In the rows, zero is written as 128.
Here are made-up objects, facts about them, and rows of numbers that follow some of those facts. Name the object behind each unnamed row.

Some facts about the objects:
bamela | Δ plufluma | χ a
biplel | Δ brupem | χ d
bitral | Δ tupo | χ a
brabul | Δ stoklum | χ a
braflol | Δ valo | χ b
brastim | Δ miflo | χ d
breli | Δ grifodren | χ a
brupem | Δ gusagrin | χ d
distos | Δ lusko | χ e
draskur | Δ plaguguk | χ e
dredol | Δ valo | χ a
droflos | Δ treflan | χ d
feklir | Δ lebror | χ d
femol | χ c
figen | χ b
flelegrek | Δ grifodren | χ b
flosel | Δ truri | χ a
fudrom | Δ trilumen | χ a
fupa | Δ migu | χ b
gatrom | Δ gazekli | χ d
gazekli | Δ trovi | χ b
gebin | Δ braflol | χ c
getrim | Δ plaklebe | χ b
gika | Δ redin | χ a
golufa | Δ klatren | χ e
govan | Δ redin | χ b
gradrin | χ b
gradrul | Δ bitral | χ a
granekla | Δ plaguguk | χ b
gredrem | Δ trostu | χ c
grerar | Δ pliklan | χ b
gresti | Δ plaklebe | χ c
greval | χ a
grifodren | Δ greval | χ c
grisoskik | Δ pibak | χ a
grizu | Δ lebror | χ c
gruvu | Δ plapel | χ b
gusagrin | χ a
kekis | Δ femol | χ a
kibril | Δ plapel | χ e
klatren | Δ stuska | χ e
kleskapen | Δ listo | χ e
kofodron | Δ stuflon | χ c
lasko | Δ gusagrin | χ c
lebror | Δ tupo | χ b
ledradi | Δ grisoskik | χ c
lidren | Δ zaplun | χ a
listo | Δ figen | χ d
lograrum | Δ stiflan | χ e
lusko | Δ stuska | χ d
lusto | Δ gradrin | χ d
luzo | Δ trovi | χ e
matu | Δ plapel | χ c
meplun | Δ gazekli | χ e
mibos | Δ lusko | χ c
miflo | Δ trilumen | χ b
migu | Δ stiflan | χ e
naplu | Δ flosel | χ c
nuste | Δ trater | χ a
pafom | Δ valo | χ d
pateza | Δ lograrum | χ a
pibak | χ e
pinik | Δ lusto | χ d
plaguguk | χ b
plaklebe | Δ gusagrin | χ a
plapel | χ d
plefles | Δ listo | χ a
pliklan | χ b
plisem | Δ tabi | χ c
plufluma | χ e
poder | Δ miflo | χ a
pogom | Δ stuflon | χ a
poklikel | Δ draskur | χ a
poplor | Δ taskil | χ b
putru | Δ grisoskik | χ e
puzi | Δ pliklan | χ d
radis | Δ plaguguk | χ a
redin | χ c
refler | Δ treflan | χ a
reklosik | Δ braflol | χ b
ronem | Δ stiflan | χ c
ruguskin | Δ gradrin | χ a
rupum | Δ tupo | χ a
sibrur | Δ greval | χ c
skistar | Δ femol | χ c
stiflan | χ e
stoklum | χ a
stuflon | χ a
sturos | Δ lograrum | χ d
stuska | χ b
tabi | Δ truri | χ a
taskil | Δ stuflon | χ e
tiram | Δ gusagrin | χ a
tizo | Δ gruvu | χ b
todun | Δ flosel | χ b
togri | Δ trastil | χ a
trastil | χ d
trater | Δ stiflan | χ d
treflan | χ b
trilumen | χ a
trostu | Δ trastil | χ d
trovi | χ a
trugri | Δ stuska | χ b
trunu | Δ brabul | χ d
truri | χ b
tupo | χ d
valo | χ a
valur | Δ lusko | χ b
vogon | Δ truri | χ c
zaplun | Δ greval | χ d
zato | Δ tabi | χ a
zestin | Δ bamela | χ a
zifir | Δ stiflan | χ a
zofitan | Δ trilumen | χ b
zoruske | Δ stoklum | χ c

Known rows:
[136 166 146 155 138  72 157 147 141 135 144 162 124 150 160 153 134  72
 160  51 117  96 107  87 121 131 141 148]: feklir
[140 148 114 139 145 102 130 136  95 121 116 134 118 118 138 127 131  93
 109 133 113 115  98 140 121  97 107 164]: plaguguk
[100 137  92 129 143 148 101 137 115 124 134 125 124 122  99  76 120 123
 126 101 135 112 153  89 143 113 105 102]: valo
[133 139 112 134 138  90 151 129  93 116 106 140 117 111 138 103 123  87
 119 142 107 130  99 157 125  95 113 164]: stuska
[109 135  83 134 137 125 130 142 119 129 138 134 119 145 107 124 126 129
 130 100 138 132 126 101 123 141 102  94]: poder
[ 93 156 133 104 130 118  91 125 111 124 150 130 125  76 172 134 130  95
 150  74 116  96 146 145  83 109 164 172]: lograrum
[ 98 141 101 146 136 143 113 136 121 124 134 123 122 117 108 100 119 138
 125 106 125 112 148  97 135 116 132 112]: stuflon
[128 141 112 137 129 104 134 138 111 122 130 143 119 114 124 137 125 107
 118 105 141 130 119 134 103 136 122 139]: skistar
[ 89 138 123 150 127 177 113 125 116 127 124 121 122  85 113 113 106 140
  92 126 147 107 119 138 131 111  85 109]: gusagrin
[149 155  96 130 149 117 129 138 102 118 111 138 117 109 146 133 134  85
 105 146 113 123 106 146 128 101 134 160]: truri
[109 114  93 131 141 156 126 135 144 129 138 131 116 135 110 132 135 135
 124  93 153 104  99 137 124 140  82 112]: rupum
[101 146  95 152 124 131  93 122 123 127 131 129 123  96 102  99 105 127
 113  97 123  93 133  86 137 116 122 102]: plaklebe
[127 158  88 108 148 104 150 124  75 132 130 129 119 155 152 189 142 110
 106 130 126 141  91 190  56 126  96 149]: fupa
[132 157 139 108 122 115 128 136  90 118 142 155 118 132 141 124 124  86
 125 123 132 128 139 140  86 133  88 119]: pinik
[139 156 112 134 139 103 133 139  98 124 118 135 114 116 138 121 133  97
 112 137 118 120  94 146 131 101  96 168]: braflol
[135 151 147 122 123 112 135 134 106 123 134 155 119 128 152 139 122  82
 135 101 136 118 123 141  98 130 104 127]: droflos
[107 132 150  88 142 154 113 126 125 123 136 148 126 103 134 126 131  88
 133 112 144  82  98 178 125 100  73 152]: draskur
[114 131 153 130 137 121 150 125  99 110 126 155 123 120 127  74 115  77
 139 113 115 126 146 185 109 102 128 140]: lusko
[126 137  96 142 134  86 122 143 117 126 131 150 116  98 133 146 124  94
 135  70 135 108 119 102 118 133 131 139]: ledradi

Which object is each row?
No name comes twice in this set of rows, the named rows included.
[151 172  80 120 125  51 131 125  77 131 129 156 118 119 128 153 112  89
  98 151 101 122  76  82  98 131  87 109] -> getrim
[122 158 111 154 103  76 115 127  98 126 126 150 113  42 144 173  95 104
 101  90 130 108 112  80 117 137 122 129] -> gresti
[102 172 120 112 132 108 124 125  85 126 143 139 127 130 170 184 131  94
 140  71 135 115 138 184  62 135 115 135] -> sturos
[117 169 148 127 122 100  93 121 100 127 125 153 122  92 137 111 112  81
 117 106 122  86 110 138 111 110  92 133] -> brupem

Now the same objects, written a new way:
Some objects and their rows:
[164 185 132 112 123 129  75 152 189  82  85 135 121 111 145 187  80  95
 132 100 132 135 118 106 122 125 156 120  58 115]: sibrur
[123 175 165 126 114 143  82 131 127  68  82 151 118 139 156 168 126 121
 101 114 138 146  95 146  79 116 136 139  25 124]: plisem
[120  90 137 156 103 135 137 119 170 202 123  95 161 124  83 165 166 131
  94 168 110 102 105  94 143 228 119 133 135 179]: miflo
[ 78  77 117 185  70 105 165 118 131 174 159 138 117 129 125 131 136 122
 142 112 124 154 166 110 144 186 128 117 144 137]: trilumen
[ 94 112 137 149  99 111 165 109 113 141 209 161  99 118 132 110 122 107
 135 120  97 144 157 148 143 137  88  62 187 109]: valo
[178 168 142 104 168 162 104  97 129 172 130 134 100 157 143  35 104 125
 131 134 115 117 134 175 145  88 155 150 134 128]: pafom
[137 167 139 111 106 161  79 137 179  70  93 138 126 137 148 169  98  90
 111 114 128 135 122 124 123 120 148 143  66 123]: zoruske
[135 119  97 142 115 108 194 143 133  86 113 150 125 157 176  93 128 115
 147 160 158 172 161 111 143  90 116 126 129 108]: rupum
[138 108 143 134 141 129 148 122 131 161 134 103 149  96  76 167 158 130
  94 165 106 105  94 114 126 170  90  97 154 150]: treflan
[137 168 138 111 107 160  77 137 183  72  92 139 126 139 150 167  99  89
 110 115 127 135 123 123 124 121 148 143  66 124]: kofodron
[144  89 153 169 179 168 109 105  43 185 198  94 109  83  94 115 107 139
 127  99  94 137 125 149 155  99 168 167 120 121]: trater
[180 127 154 161 187 105 115 104 105 237 113 109 101  66  81 130  84 126
 159  86 106 124 139 135 122 135 176 105 136 111]: zaplun
[175 139 111  97 166 177  97 103 120 156  69 124 101 152 100  52 122 164
 130  96 133 125 166 142 130  79 155 168 121 124]: biplel
[157 161  80 134 115  66 158 160 152 120 129 146 105 118 156 107 100 144
 178 113 163 157 143  93 146 121 124  92 109 116]: breli
[204 179 101  95 159  93 134 160 175 137  96 104 144 105 111 139 129 154
 130 169 146 104  79  84 142 144 105  97 107 148]: flelegrek
[121 136  90 132  94 107 162 140 140 104 140 149 111 155 163  84 124 136
 151 132 156 158 148 119 147 115 113 123 121 126]: togri
[138 157 119  88 109 181  67 135 177  50  65 142 118 139 117 167 110 120
 105  84 127 135 151 111 116 104 132 140  73 114]: lasko
[ 81  95 163 117 150 104  90 131 100 147 152 132 166 123 136 188 150 135
 144 106  98  84 141 134 100 162 157 131 195 110]: taskil
[173 150 130 121 163 155 109 105 125 177  98 120 110 153 135  52 108 133
 135 126 134 126 135 157 139  97 172 172 112 133]: pinik

Rows to name:
No name comes twice in this set of rows, the named rows included.
[176 151 132 121 160 155 106 106 132 183 101 121 110 157 138  50 109 132
 135 129 132 124 137 156 140 103 173 174 111 136] -> gatrom
[ 89  71  89 135  97 135 155 115 103 115 121 150  98 113  67 132 150 168
 132  64 119 154 206 103 121 124  81  87 171 102] -> plaklebe
[121 115 171 150 147 111 152 114  76 163 122 116 141  98  82 168 189 162
  83 164 116 116  67 138  80 168  77  93 111 152] -> truri
[106 144 115 147 100  91 165 132  85 104 129 162 104 157 171  84 155 167
 140 131 168 169 122 141 103 111 104 119  79 128] -> zato
[ 98 171 127 102  94 154  89 132 172  48  81 114 126 120 124 156  68  61
 122 101 160 120  90 163 106  92 146 153  92 135] -> mibos
[161  80 173 174 193 150 160  87  87 194  90 114 125 108 107 116 115  88
 124 142 102 144 161 152 117  95 169 144 160  99] -> tupo
[176 182 127  72 144 144 129 131 173 114 152 127 139 151 133  90 146 131
  94 198 114  93  84 136 151 130  73  96 152 153] -> reklosik
[122 126  70 109  95 127 150 138 135  84 112 154 104 157 132  82 138 165
 144 104 155 157 176 107 140  99  98 120 128 118] -> tiram
[171 145 103 102 148 148 129 159 127  94 161  92 152 122 123 125 149 162
 102 181 136 115  70 100 165 115  97 148  98 158] -> fupa
[101 109 132 127 128 124 158 118 124 141 123  80 150  78  52 156 131 103
 104 153 134  89  65 151 111 146  86 106 180 161] -> stuska
[135 108 144 134 134 132 146 119 142 171 135 103 150 103  79 163 158 128
  93 168 103 102  98 112 131 184  93  99 157 155] -> gazekli
[ 91 107 147 149 148 142 135  78  82 189 110  81 109  83  57  88  75  78
 142  89 141 102 102 214 100  92 163 153 182 139] -> lusko
[131 159  99  85 125 130 149 138 157  97  95  85 152 125  94 105 124 117
 114 175 172  90  52 149 124 111  92 137 146 170] -> valur

Now the same objects, written a new way:
Some objects and their rows:
[130 181 157 133 138 129 148 123 104 133 139 116 111 127 116 119  81  93
 122  79  78 123 109  79 154 139 121 164 129 123 118 136]: trunu
[ 97 143 115 130 101 130 121  95  53 110 100 114 121 128 111 120 133 131
  85 107  72 140 126  76 116  91 136 136  89 118 104 119]: naplu
[ 95 182 166 131 147 143 164  84 107 111 128 128 107 135 106 147  76  78
 119  90  92 107 136 116 151 140 125 166 135 140  89 157]: lusto
[ 79 163 125 128  94 129 122  73  41 169 101 165 131 126 143 132 133 124
 139  65  64 139  98 112 175  93 169 104 123 151 124 133]: tiram
[133 133 140 117 146 166 127  72  33 125 136 168 114 138 157 117  82 138
 113  69  66 119 107  81 145 102 122 141  97 137 119 119]: kleskapen
[ 95 161 131 120 108 130 140 100  88 171 114 158 120 126 161 131 133 136
 132  65  62 125 100 106 175  91 181 108 104 143 124 150]: pateza
[130 182 163 118 143 132 155 124 106 144 140 116 109 126 123 124 108 112
 119  79  71 121 113 107 132 136 124 165 126 119 122 142]: sturos
[132 135 158 116 146 164 156  67  42 131 117 167 135 133 165 116  67 138
 106  92  63 129 105  91 151 119 122 128  99 121 116 116]: distos
[108 156 127 137  91 126 141  71  40 170 123 154 120 128 137 117 131 135
 146  65  64 121 102  77 177  96 180 105 104 159 124 157]: poder
[111 162 143 154 121 142 136 122  83 118 135 156 121 158 174 120 100 136
 157  92  93 159 125 100 104  97 129 110 100 157  65 158]: govan
[ 94 155 111 117 132 146 125 123  55 114 109 114 124 130 119 119 134 136
  85 111  63 131 133 120 124  92 156 139  89 117  81 122]: ronem
[103 136 167 117 147 167 166  63  83 110  92 171 134 157 139 125  64 138
 102 108  67 108 134 130 149 122 123 137 116 131  82 118]: klatren
[104 156 125 137  91 127 138  72  45 169 119 154 120 128 142 119 132 135
 145  65  64 124 101  77 177  95 180 106 105 157 124 154]: fudrom
[ 93 152 110 126 115 139 122 114  38 112 102 115 127 135 114 118 133 132
  87 111  66 134 130  92 145  92 134 136  89 118  72 120]: gredrem
[ 95 182 166 131 146 143 164  85 107 111 128 128 108 135 108 148  76  77
 119  91  91 107 136 117 150 140 124 166 135 139  89 156]: trastil
[ 72 164 145 136 130 137 155  64  97 134  92 169 115 132 123 156 125 106
 132  70  67 107 120 115 178  92 181 113 123 164 105 162]: stuflon
[ 76 155 166 159 135 141 154  66 107 110 108 168 108 162 154 173  72 113
 157  95 104 155 139 110 103  92 157 117  93 163  70 164]: truri
[ 74 148 109 139 138 145 162  64  95 159  91 154 102 133 136 177 104 107
 122  66  84 107 112 107 171  91 182 122 136 160  76 132]: greval
[122 135 161 117 146 168 148  63  63 110 115 171 111 166 126 133  78 137
 110  75  75 107 135 119 140 103 124 151 111 156  89 129]: pibak

Name these rows:
No name comes twice in this set of rows, the named rows included.
[ 98 182 167 118 147 152 167 118 108 113 136 128 106 129 110 169 113  85
 116  90  80 107 137 137 120 135 143 167 133 128 104 161] -> trater
[107 181 131 134 146 150 166  76 106 117 125 115  97 138 109 173  64  77
 111  80 102 107 133 107 118 137 134 167 137 132  67 125] -> zaplun
[ 75 160 164 163 113 169 128 113 107 110  94 171 145 179 165 147  75 101
 152 120  83 151 132 100 104 101 159 154 129 165  60 167] -> lebror
[130 181 161 141 115 152 130 125 106 127 135 116 133 128 118 119  72  87
 106  94  67 124 102  70 144 140 123 168 133 123 116 150] -> feklir
[ 80 165 107 140 141 132 120 121  50 111  96 115 110 133 134 118 133 132
  84 104  64 138 133  95 171  91 125 137  88 119  66 118] -> gebin
[ 75 162 154 134 120 133 161  64  72 138 100 169 115 143 111 128 132 109
 147  69  70 106 130 111 177  98 182 109 120 166 113 166] -> trilumen
[115 152 157 159 105 132 133 114  98 111 135 151 116 141 172 127  83 135
 156  85  99 159 122  80 103  92 132 110  91 154  88 156] -> todun
[118 151 111 158 128 146 143 121  79 133 135 133 108 162 175 130  80 136
 157  84 101 159 120  91 103  95 143 115 121 154  61 136] -> flelegrek
[ 71 156 154 147  95 166 130  65 105 126  91 171 143 134 126 159 115  93
 109  86  62 108 103  88 175  93 181 143 132 164  99 165] -> bitral

The same objects again, as new rows of numbers:
Known rows:
[117  91 107  94 115 108 117  86 153 123 110 111 108 116 160 108 116  72
 120 122 141 154 108 153 157  91 123 117 175 113 161 167  56 147 154]: zoruske
[127 104  88 113 106  97 105 129 154 120  92 126 126 138 152 186 100 117
 147 167 132 115 112 112 227 141  87 120 132 113 147 120 105 122 122]: stoklum
[105 108 150 117  94  63 104 101 146  95 114 125  74 121 160 150 135  94
  96 179 120 188  63 142 191 146 153 122 161 138 158 157  63 154 166]: valur
[ 93  98 128  83 105 135 107  96 148  89 111  91  92 122 197 166 154  46
 140 135 127 127 118 120 183 142 118 166 165 133 146 144  45 134 182]: biplel
[113 112 100 104  97  96 108 133 163 135  85 121 110 150 155 176 115 103
 142 167 138 136 130 105 205 143 112 122 146 104 173 150  96 140 148]: gradrul
[131 105 124 119 120  80  93 103 141  99 113 125  80 119 157 157 125 104
 109 159 118 157  74 166 195 155 114 112 163 140 144 121 102 132 159]: treflan
[136  74 112 115 140  65 117 115 139 105 123 100 135 110 167 157 120  89
 125 167 149  84 135 118 214 134  78  95 146 135 171 115  97 131 178]: pibak
[110 109 149 115  97  72 104 103 147  99 114 120  72 119 158 152 134  93
  98 171 121 182  66 147 184 142 146 122 165 136 159 153  66 153 171]: trugri
[110  78 137 112 115  46 129 113 144 102 125  99 128 111 170 149 130  78
 113 187 151 114 124  95 208 124 119 105 145 134 186 152  58 154 185]: distos
[ 91  99 124  80  93 129 119 110 145 107 115  75  94 125 195 149 152  50
 135 127 134 126 117 120 194 141 123 159 164 132 137 142  64 140 197]: trunu
[120  72 120 106 153  75 123 108 146 122 127  96 111 100 161 140 122  81
 132 173 160  57 122 109 207 137  93  98 144 134 177  85  92 134 171]: stiflan
[ 84  92 105  80 122 129 112 100 145 118 118  85  80 117 189 134 146  58
 149 139 142  85 105 118 209 161 119 154 151 141 129  88  90 123 165]: trater
[107 115 102  96  98 102  90 119 149  90 113  92 101 126 211 141 144  58
 156 130 129 107 118 119 236 145 118 154 161 138 128 117 100 121 194]: zaplun
[132  97  92 111 102 108 111 126 150 125  97 122 133 137 148 191  95 120
 141 160 133 113 110 116 224 136  78 118 130 110 138 118 105 123 123]: valo
[129 102  95 116 123 107  89 108 160  94  87 150 123 133 154 212 102 110
 154 176 121 117 113 112 211 144  80 130 133 114 159 123  78 113 101]: plaklebe
[121 111 150 110 104  91 105 107 148 105 113 110  69 116 157 155 133  89
 100 153 123 170  73 156 173 136 132 122 174 129 158 142  70 151 183]: govan
[119  90 111  96 125 114 107  73 156 107 106 128 106 113 161 123 117  67
 125 128 134 155 109 154 148  92 119 125 175 114 169 170  38 142 141]: lasko
[117  91 107  94 114 109 117  86 153 125 110 112 109 115 160 108 116  72
 120 122 141 154 108 154 157  91 122 118 175 113 161 168  55 148 154]: matu
[ 90  99 124  80  94 128 119 110 146 107 114  75  94 124 196 148 152  50
 135 128 135 126 117 118 194 140 124 160 165 131 138 142  64 140 197]: puzi

Rows to name:
No name comes twice in this set of rows, the named rows included.
[117  72 121 104 155  77 124 107 147 125 129  94 106  97 159 138 122  79
 134 173 162  53 120 107 206 138  95  99 143 134 178  80  91 136 170] -> lograrum
[111  94  88  93 122  94 106  86 155 134  99 123 102 133 163  99 125  73
 123 130 142 162 132 157 156 113 131 110 180 116 175 178  82 145 156] -> grizu
[123 128 119 111  83  95 104 142 170 119  93 113 112 133 166 175 108  96
 151 157 136 123 109  96 223 114 116 131 148  99 164 140  76 143 164] -> lidren
[120 107 117 104  88 114 121 131 160 130  97 108 118 135 151 186 105 103
 136 155 137 127 109 106 204 121 101 128 141 100 157 142  73 144 148] -> fudrom
[133 124  93 120  97  83  90 139 163 111  93 128 122 137 166 178 100 111
 159 163 131 109 111 104 246 130  99 123 138 109 151 118 109 123 141] -> greval
[129 103  94 115 119 105  92 113 158 100  88 145 123 134 154 205 102 111
 152 174 123 116 113 112 216 143  82 127 133 114 156 123  85 116 106] -> gusagrin
[131 100  91 112 103 105 109 127 152 124  96 123 130 137 150 189  96 118
 142 161 132 114 110 115 225 137  82 119 131 110 142 119 105 123 124] -> trilumen
[139  93 130 116 113  97 102  98 135 106 121 118  90 118 151 165 117 108
  98 149 120 155  71 173 191 147  99 112 159 136 132 118 101 133 159] -> braflol
[122 106 110  99 107  96 106  95 160 117 110 113 105 114 171 100 115  67
 130 119 140 149 108 147 172  82 133 120 180 109 165 165  58 149 169] -> sibrur

